Here is a tiny trained network, its code and every weight. The questions are about switching its units off for an input and a target symbol, where a switched-off unit gives its printed mean instead of its output.

import numpy as np


def w(rows, s, z=0):
    codes = np.array(rows[::2]) - 128.0
    scale = np.full(codes.shape[1], s)
    scale[-1] = z or s
    return codes * scale


def f(y):
    return np.maximum(y, 0)


def softmax(a):
    e = np.exp(a - a.max(-1, keepdims=True))
    return e / e.sum(-1, keepdims=True)


def log_softmax(a):
    a = a - a.max(-1, keepdims=True)
    return a - np.log(np.exp(a).sum(-1, keepdims=True))


def net(x, mask):
    ids = ['ΓΔΘΞΦαεζημπτψω'.index(c) for c in x.split()]
    T = len(ids)
    res = E[ids] + P[:T]
    r = res
    for j in range(3):
        rows = slice(2 * j, 2 * j + 2)
        q, k, v = (r @ M[0][rows].T for M in (Q, K, V))
        z = softmax(np.where(np.tri(T) > 0, q @ k.T / 2**0.5, -1e9)) @ v
        o = O[0][rows]
        res = res + np.where(mask[j], z, o[:, -1]) @ o[:, :-1]
    y = f(res @ A[0][:, :-1].T + A[0][:, -1])
    res = res + np.where(mask[3:11], y, B[0][:, -1]) @ B[0][:, :-1]
    return log_softmax(res[-1] @ U[:, :-1].T + U[:, -1])


Q, K, V, O, A, B = {}, {}, {}, {}, {}, {}
E = w([
[33,96,101],'Γ',
[120,143,120],'Δ',
[138,153,120],'Θ',
[91,120,104],'Ξ',
[101,123,88],'Φ',
[113,123,105],'α',
[110,133,100],'ε',
[254,131,157],'ζ',
[106,128,110],'η',
[132,123,114],'μ',
[92,115,99],'π',
[98,122,106],'τ',
[90,118,106],'ψ',
[106,119,100],'ω',
],0.0081)
P = w([
[112,31,174],'0',
[159,187,2],'1',
[217,69,152],'2',
[200,59,116],'3',
[167,242,48],'4',
[121,84,154],'5',
[246,35,133],'6',
[152,254,88],'7',
[132,86,131],'8',
],0.0082)
Q[0] = w([
[107,128,168],'head 0',
[46,189,186],'head 0',
[215,3,116],'head 1',
[105,159,153],'head 1',
[131,131,145],'head 2',
[109,116,146],'head 2',
],0.011)
K[0] = w([
[128,146,121],'head 0',
[148,194,48],'head 0',
[114,8,226],'head 1',
[151,164,92],'head 1',
[128,149,122],'head 2',
[128,124,137],'head 2',
],0.017)
V[0] = w([
[48,111,130],'head 0',
[57,140,116],'head 0',
[2,131,96],'head 1',
[62,134,91],'head 1',
[120,127,176],'head 2',
[126,139,145],'head 2',
],0.0099)
O[0] = w([
[155,132,110,57],'head 0',
[254,109,86,34],'head 0',
[219,98,31,3],'head 1',
[194,129,41,59],'head 1',
[145,159,130,104],'head 2',
[141,130,128,115],'head 2',
],0.0081,0.0043)
A[0] = w([
[39,99,194,96],'neuron 0',
[169,214,162,253],'neuron 1',
[2,149,79,85],'neuron 2',
[39,67,196,61],'neuron 3',
[75,84,184,65],'neuron 4',
[6,137,151,105],'neuron 5',
[111,170,28,222],'neuron 6',
[136,187,27,37],'neuron 7',
],0.0071,0.0045)
B[0] = w([
[190,155,182,255],'neuron 0',
[71,176,96,254],'neuron 1',
[254,129,56,179],'neuron 2',
[216,121,199,239],'neuron 3',
[209,120,180,200],'neuron 4',
[220,145,122,245],'neuron 5',
[216,149,57,191],'neuron 6',
[137,87,224,149],'neuron 7',
],0.0078,0.0051)
U = w([
[229,207,2,130],'Γ',
[88,185,113,254],'Δ',
[20,225,171,201],'Θ',
[136,77,106,104],'Ξ',
[132,100,118,63],'Φ',
[126,105,121,56],'α',
[124,103,121,49],'ε',
[180,105,213,84],'ζ',
[126,99,124,62],'η',
[81,12,154,240],'μ',
[136,77,107,111],'π',
[126,95,111,74],'τ',
[133,88,112,86],'ψ',
[118,64,120,134],'ω',
],0.0065,0.0061)

Each question gives the input, a string of symbols that net reads in full, and the target symbol t.
The units are the heads (2 rows each of Q, K, V and O) and the neurons (one row each of A and B). Each row of codes is followed by its name. A weight is (code - 128) times the scale printed after its matrix; where a second scale follows, it is the last column's (O, A, B and U).
mask holds one flag per unit, heads first, then neurons. A switched-off unit (its flag False) gives its mean, the last column of its rows in O or B, instead of its output. The means were averaged over made-up inputs and are rounded, as every weight is.
A unit's drop is (log p(t) with every unit on - log p(t) with that unit switched off) / (log p(t) with every unit on - log p(t) with every unit switched off).
The circuit of an input: a set's keep is (log p(t) with only the set's units on - log p(t) with every unit switched off) / (log p(t) with every unit on - log p(t) with every unit switched off). Starting from all 11 units, units are removed one at a time, each time the one whose removal leaves the highest keep (on an exact tie, the one counted first), for as long as the keep stays at least 0.8.
circuit, biggest first: the units of the circuit, biggest drop first
unit that matters most: the unit with the biggest drop
k most important neurons: the k neurons with the biggest drops, biggest first
which heads matter: for each layer, one digit per head in row order, 1 if its drop is at least 0.15 and else 0, layers parted by /
drop when u is switched off: that unit's drop, to one decimal
input Θ Θ ζ τ ω Ξ ζ ε, target Γ: unit that matters most : neuron 6
input Ξ ζ Δ ζ Φ, target Γ: circuit, biggest first : [neuron 6; neuron 2]
input ζ ζ Δ, target ζ: 4 most important neurons : [neuron 3; neuron 0; neuron 4; neuron 5]
input ω μ ω ζ Θ ζ Δ Ξ, target Γ: circuit, biggest first : [neuron 6; head 1]
input Δ μ Δ Δ ζ Δ Γ ω, target Γ: circuit, biggest first : [neuron 6; neuron 2]
input ζ Θ ζ ω τ, target Γ: circuit, biggest first : [neuron 6; head 1]
input Γ Θ ε μ, target Γ: which heads matter : 110
input ζ ψ μ ψ ζ ζ ζ π ψ, target ζ: which heads matter : 010
input ζ Γ ζ π π α, target ζ: circuit, biggest first : [head 1; neuron 3; neuron 0; neuron 5]
input μ ζ ζ Θ ζ ζ ζ ε, target Γ: circuit, biggest first : [neuron 2; neuron 6]
input ζ μ ζ α ζ ζ μ ζ μ, target ζ: 2 most important neurons : [neuron 3; neuron 0]
input Θ ζ ζ Θ ψ, target Γ: which heads matter : 000
input Δ η ζ ω ζ Γ, target ζ: circuit, biggest first : [neuron 3; neuron 0; neuron 5]
input ζ ζ Δ ζ μ ζ μ α, target Γ: unit that matters most : neuron 2
input ζ ζ Δ ζ ζ ζ μ ω, target Γ: 2 most important neurons : [neuron 2; neuron 5]
input μ ζ ζ μ η, target Γ: 2 most important neurons : [neuron 2; neuron 6]
input ζ ζ ζ ζ, target ζ: drop when neuron 5 is switched off : 0.1
input ζ Ξ Θ η ζ ζ ω, target ζ: drop when head 1 is switched off : 0.9
input ζ ω Θ ζ ψ Γ μ π, target Γ: drop when neuron 6 is switched off : 0.5
input ζ Δ ζ Γ Φ μ ε α, target Γ: most important neuron : [neuron 6]
input ζ ω ζ ζ, target ζ: 4 most important neurons : [neuron 3; neuron 0; neuron 4; neuron 5]
input ε ω μ ω ζ ω μ Γ, target Γ: 2 most important neurons : [neuron 2; neuron 6]
